Below is a small trained network, with its code and all its weights. Each question gives an input and a target symbol and asks what happens when units are switched off, that is, made to give their printed mean instead of their output.

import numpy as np


def w(rows, s, z=0):
    codes = np.array(rows[::2]) - 128.0
    scale = np.full(codes.shape[1], s)
    scale[-1] = z or s
    return codes * scale


def norm(h):
    return h / np.sqrt((h * h).mean(-1, keepdims=True) + 1e-5)


def f(y):
    return y / 2 * (1 + np.tanh(0.7978845608 * (y + 0.044715 * y**3)))


def softmax(a):
    e = np.exp(a - a.max(-1, keepdims=True))
    return e / e.sum(-1, keepdims=True)


def log_softmax(a):
    a = a - a.max(-1, keepdims=True)
    return a - np.log(np.exp(a).sum(-1, keepdims=True))


def net(x, mask):
    ids = ['αβδζηθλμπτφψω'.index(c) for c in x.split()]
    T = len(ids)
    res = E[ids] + P[:T]
    u = 0
    for l in range(2):
        r = norm(res)
        for j in range(2):
            rows = slice(3 * j, 3 * j + 3)
            q, k, v = (r @ M[l][rows].T for M in (Q, K, V))
            z = softmax(np.where(np.tri(T) > 0, q @ k.T / 3**0.5, -1e9)) @ v
            o = O[l][rows]
            res = res + np.where(mask[u + j], z, o[:, -1]) @ o[:, :-1]
        u += 2
        y = f(norm(res) @ A[l][:, :-1].T + A[l][:, -1])
        res = res + np.where(mask[u : u + 8], y, B[l][:, -1]) @ B[l][:, :-1]
        u += 8
    return log_softmax(norm(res)[-1] @ U[:, :-1].T + U[:, -1])


Q, K, V, O, A, B = {}, {}, {}, {}, {}, {}
E = w([
[160,188,124,118,75,155,96,116,98],'α',
[127,129,87,148,125,112,89,124,139],'β',
[144,144,66,141,160,137,190,119,193],'δ',
[125,165,66,188,90,125,137,58,98],'ζ',
[250,94,106,153,194,148,141,78,119],'η',
[215,179,157,133,123,152,24,156,110],'θ',
[172,86,181,153,51,112,127,147,192],'λ',
[105,204,56,192,52,59,97,123,173],'μ',
[35,230,101,141,92,79,109,96,107],'π',
[170,120,122,138,102,157,141,131,124],'τ',
[109,51,92,163,139,146,138,112,149],'φ',
[110,221,102,152,112,108,138,135,100],'ψ',
[107,92,178,104,175,200,94,191,77],'ω',
],0.0014)
P = w([
[74,157,48,100,98,133,170,206,128],'0',
[149,213,96,90,28,219,160,188,210],'1',
[105,98,126,99,151,88,163,100,144],'2',
[65,71,104,158,192,178,114,133,7],'3',
[175,219,140,115,51,212,141,187,211],'4',
[105,90,166,115,166,85,180,99,151],'5',
],0.0017)
Q[0] = w([
[150,172,204,87,72,79,66,150,141],'0.h1',
[181,230,123,75,3,99,98,172,210],'0.h1',
[60,19,31,250,190,174,169,55,17],'0.h1',
[197,172,171,52,109,162,200,209,239],'0.h2',
[91,137,59,204,176,205,51,101,21],'0.h2',
[128,93,132,145,111,24,201,77,163],'0.h2',
],0.0036)
K[0] = w([
[134,136,131,192,98,212,99,212,25],'0.h1',
[190,225,96,196,26,239,206,162,92],'0.h1',
[63,61,85,98,147,16,93,57,202],'0.h1',
[176,234,113,221,124,209,176,210,176],'0.h2',
[156,59,173,4,115,58,145,23,143],'0.h2',
[47,107,45,191,121,131,132,186,45],'0.h2',
],0.0034)
V[0] = w([
[114,127,102,165,115,243,244,134,54],'0.h1',
[152,154,102,228,133,241,109,51,14],'0.h1',
[140,157,217,159,83,142,224,106,63],'0.h1',
[75,101,7,13,101,38,147,69,70],'0.h2',
[111,137,109,214,112,153,130,173,26],'0.h2',
[41,58,99,178,208,156,113,220,106],'0.h2',
],0.0015)
O[0] = w([
[206,141,173,159,96,132,200,106,103,254],'0.h1',
[124,90,127,120,113,159,199,149,42,27],'0.h1',
[226,151,90,100,148,154,155,161,101,46],'0.h1',
[141,138,159,141,123,137,164,1,131,213],'0.h2',
[72,126,141,169,161,178,125,144,134,177],'0.h2',
[126,103,156,234,121,128,132,158,171,98],'0.h2',
],0.0026,0.00066)
A[0] = w([
[72,166,96,132,76,125,186,88,38,116],'0.n1',
[79,23,120,160,120,3,163,101,167,98],'0.n2',
[78,151,135,157,139,169,67,212,56,136],'0.n3',
[17,46,110,57,195,208,152,138,64,4],'0.n4',
[85,78,142,103,126,127,73,175,153,69],'0.n5',
[110,97,46,122,123,78,199,80,121,123],'0.n6',
[231,72,113,188,133,108,154,77,160,57],'0.n7',
[176,98,166,146,165,118,167,163,124,51],'0.n8',
],0.0026,0.0015)
B[0] = w([
[237,59,168,112,210,155,106,165,123,229],'0.n1',
[164,145,186,7,108,132,66,146,89,178],'0.n2',
[90,27,80,85,144,91,136,99,101,255],'0.n3',
[216,205,81,124,44,65,89,54,154,99],'0.n4',
[171,161,111,155,220,128,124,111,88,53],'0.n5',
[163,105,202,114,135,104,102,233,63,170],'0.n6',
[56,124,109,82,85,47,122,100,120,88],'0.n7',
[112,128,71,89,158,139,129,156,145,46],'0.n8',
],0.002,0.0006)
Q[1] = w([
[19,90,19,192,184,76,51,42,19],'1.h1',
[23,112,38,204,165,107,48,17,27],'1.h1',
[169,103,148,105,47,152,238,172,251],'1.h1',
[144,29,180,214,225,253,98,218,20],'1.h2',
[132,83,63,145,224,216,27,86,41],'1.h2',
[92,50,83,171,240,54,38,56,24],'1.h2',
],0.003)
K[1] = w([
[65,80,178,52,91,28,191,47,106],'1.h1',
[69,82,194,59,66,37,164,44,97],'1.h1',
[209,156,132,201,96,219,158,184,186],'1.h1',
[70,67,254,52,225,139,199,184,166],'1.h2',
[159,179,235,36,222,7,148,46,178],'1.h2',
[65,102,187,149,220,9,178,55,103],'1.h2',
],0.0033)
V[1] = w([
[130,80,173,100,81,103,88,198,67],'1.h1',
[88,56,102,1,180,105,136,83,184],'1.h1',
[214,127,38,175,205,230,66,97,214],'1.h1',
[175,125,96,229,24,44,50,68,20],'1.h2',
[198,106,219,68,213,58,173,98,189],'1.h2',
[10,201,200,101,248,12,151,145,30],'1.h2',
],0.0017)
O[1] = w([
[175,179,162,130,84,173,52,128,204,113],'1.h1',
[165,123,206,135,107,114,153,205,96,46],'1.h1',
[44,34,130,159,217,146,154,104,84,168],'1.h1',
[150,198,96,254,55,113,152,81,149,31],'1.h2',
[58,104,114,143,163,144,159,197,171,49],'1.h2',
[95,155,101,54,52,240,176,125,195,5],'1.h2',
],0.0025,0.0016)
A[1] = w([
[139,175,122,160,176,81,136,197,63,71],'1.n1',
[53,175,155,131,153,182,58,111,136,214],'1.n2',
[157,25,178,48,209,112,146,55,99,146],'1.n3',
[91,47,26,181,156,37,127,126,134,36],'1.n4',
[192,212,181,87,77,97,138,64,132,85],'1.n5',
[44,55,149,182,183,136,211,100,122,7],'1.n6',
[156,156,234,35,163,2,82,25,133,115],'1.n7',
[60,127,33,146,182,118,156,127,175,171],'1.n8',
],0.0031,0.002)
B[1] = w([
[100,171,129,38,81,194,120,94,165,137],'1.n1',
[109,168,154,165,176,53,192,131,177,188],'1.n2',
[114,192,208,112,99,44,158,104,139,251],'1.n3',
[139,145,119,56,141,128,56,137,36,131],'1.n4',
[67,137,228,140,117,151,63,149,96,135],'1.n5',
[123,199,174,255,130,238,86,205,160,127],'1.n6',
[208,184,108,139,195,180,199,67,87,235],'1.n7',
[104,75,150,145,143,148,94,64,130,153],'1.n8',
],0.0028,0.0029)
U = w([
[235,235,241,18,246,23,235,2,34,198],'α',
[16,244,235,229,241,15,232,27,225,156],'β',
[23,50,233,21,250,92,231,246,204,227],'δ',
[222,71,25,228,24,219,227,17,21,91],'ζ',
[229,34,30,18,31,198,232,231,65,89],'η',
[22,27,13,31,241,18,16,33,22,208],'θ',
[239,237,33,24,215,26,15,228,238,73],'λ',
[32,227,34,233,25,26,22,29,237,6],'μ',
[30,238,20,24,36,240,219,88,233,81],'π',
[231,227,239,34,14,236,29,224,23,32],'τ',
[225,33,227,231,24,49,113,217,235,75],'φ',
[10,33,30,139,216,237,230,55,243,127],'ψ',
[31,38,227,232,227,241,59,235,23,150],'ω',
],0.0037,0.0023)

Each question gives the input, a string of symbols that net reads in full, and the target symbol t.
The units are the heads (3 rows each of Q, K, V and O) and the neurons (one row each of A and B). Each row of codes is followed by its name. A weight is (code - 128) times the scale printed after its matrix; where a second scale follows, it is the last column's (O, A, B and U).
mask holds one flag per unit, layer by layer, with each layer's heads first. A switched-off unit (its flag False) gives its mean, the last column of its rows in O or B, instead of its output. The means were averaged over made-up inputs and are rounded, as every weight is.
A unit's drop is (log p(t) with every unit on - log p(t) with that unit switched off) / (log p(t) with every unit on - log p(t) with every unit switched off).
The circuit of an input: a set's keep is (log p(t) with only the set's units on - log p(t) with every unit switched off) / (log p(t) with every unit on - log p(t) with every unit switched off). Starting from the 12 units with the biggest drops (on a tie, the unit counted first), units are removed one at a time, each time the one whose removal leaves the highest keep (on an exact tie, the one counted first), for as long as the keep stays at least 0.8.
units of the circuit, in order: the units of the circuit, biggest drop first
unit that matters most: the unit with the biggest drop
top k neurons: the k neurons with the biggest drops, biggest first
k most important neurons of layer l: the k neurons of layer l with the biggest drops, biggest first
which heads matter: for each layer, one digit per head in row order, 1 if its drop is at least 0.15 and else 0, layers parted by /
input μ π β ψ, target β: units of the circuit, in order -> [0.h1, 1.h2, 1.n2]
input φ α δ ζ, target δ: unit that matters most -> 1.h2
input ω ω μ, target α: units of the circuit, in order -> [1.n7, 0.n2]
input μ τ ψ φ φ, target ω: top 3 neurons -> [0.n2, 1.n6, 0.n4]
input τ δ φ ψ, target φ: top 3 neurons -> [1.n7, 0.n2, 0.n1]
input β λ λ ζ α, target τ: units of the circuit, in order -> [1.n5, 1.n3]
input ψ θ ω α, target ω: top 3 neurons -> [1.n6, 0.n4, 1.n7]
input α β η η, target η: which heads matter -> 00 / 11
input α δ ω δ, target ω: units of the circuit, in order -> [1.n6, 1.n7]
input η ω θ α, target θ: units of the circuit, in order -> [0.n3, 0.h1]
input ζ ζ θ ω, target θ: units of the circuit, in order -> [0.n4, 0.n3, 0.h1]
input φ λ α φ, target α: units of the circuit, in order -> [0.h2, 1.n3]
input μ ψ ψ ζ, target ψ: units of the circuit, in order -> [1.h2, 0.n1]
input α θ ω λ, target ω: unit that matters most -> 0.n4
input ω ζ μ η δ, target ψ: units of the circuit, in order -> [1.h1, 1.n3, 1.n8]
input β ψ φ ω, target φ: 2 most important neurons of layer 0 -> [0.n4, 0.n2]
input θ ω π α θ θ, target δ: top 2 neurons -> [0.n4, 0.n8]
input π α ω η, target ω: units of the circuit, in order -> [1.n6, 0.h2, 1.n7]
input θ π β α, target β: units of the circuit, in order -> [0.h1, 1.h2, 1.n2]
input λ ζ λ η, target λ: which heads matter -> 10 / 11
input φ θ τ β, target τ: unit that matters most -> 1.h1
input θ δ ψ β, target ψ: which heads matter -> 01 / 01
input η θ ψ ω, target ψ: top 2 neurons -> [0.n1, 0.n4]
input θ τ θ ζ, target θ: top 2 neurons -> [0.n4, 1.n7]
input θ δ ω η α ω, target β: 4 most important neurons of layer 0 -> [0.n4, 0.n5, 0.n1, 0.n7]
input τ π ω α, target ω: which heads matter -> 01 / 01
input θ η λ φ, target λ: unit that matters most -> 1.h1
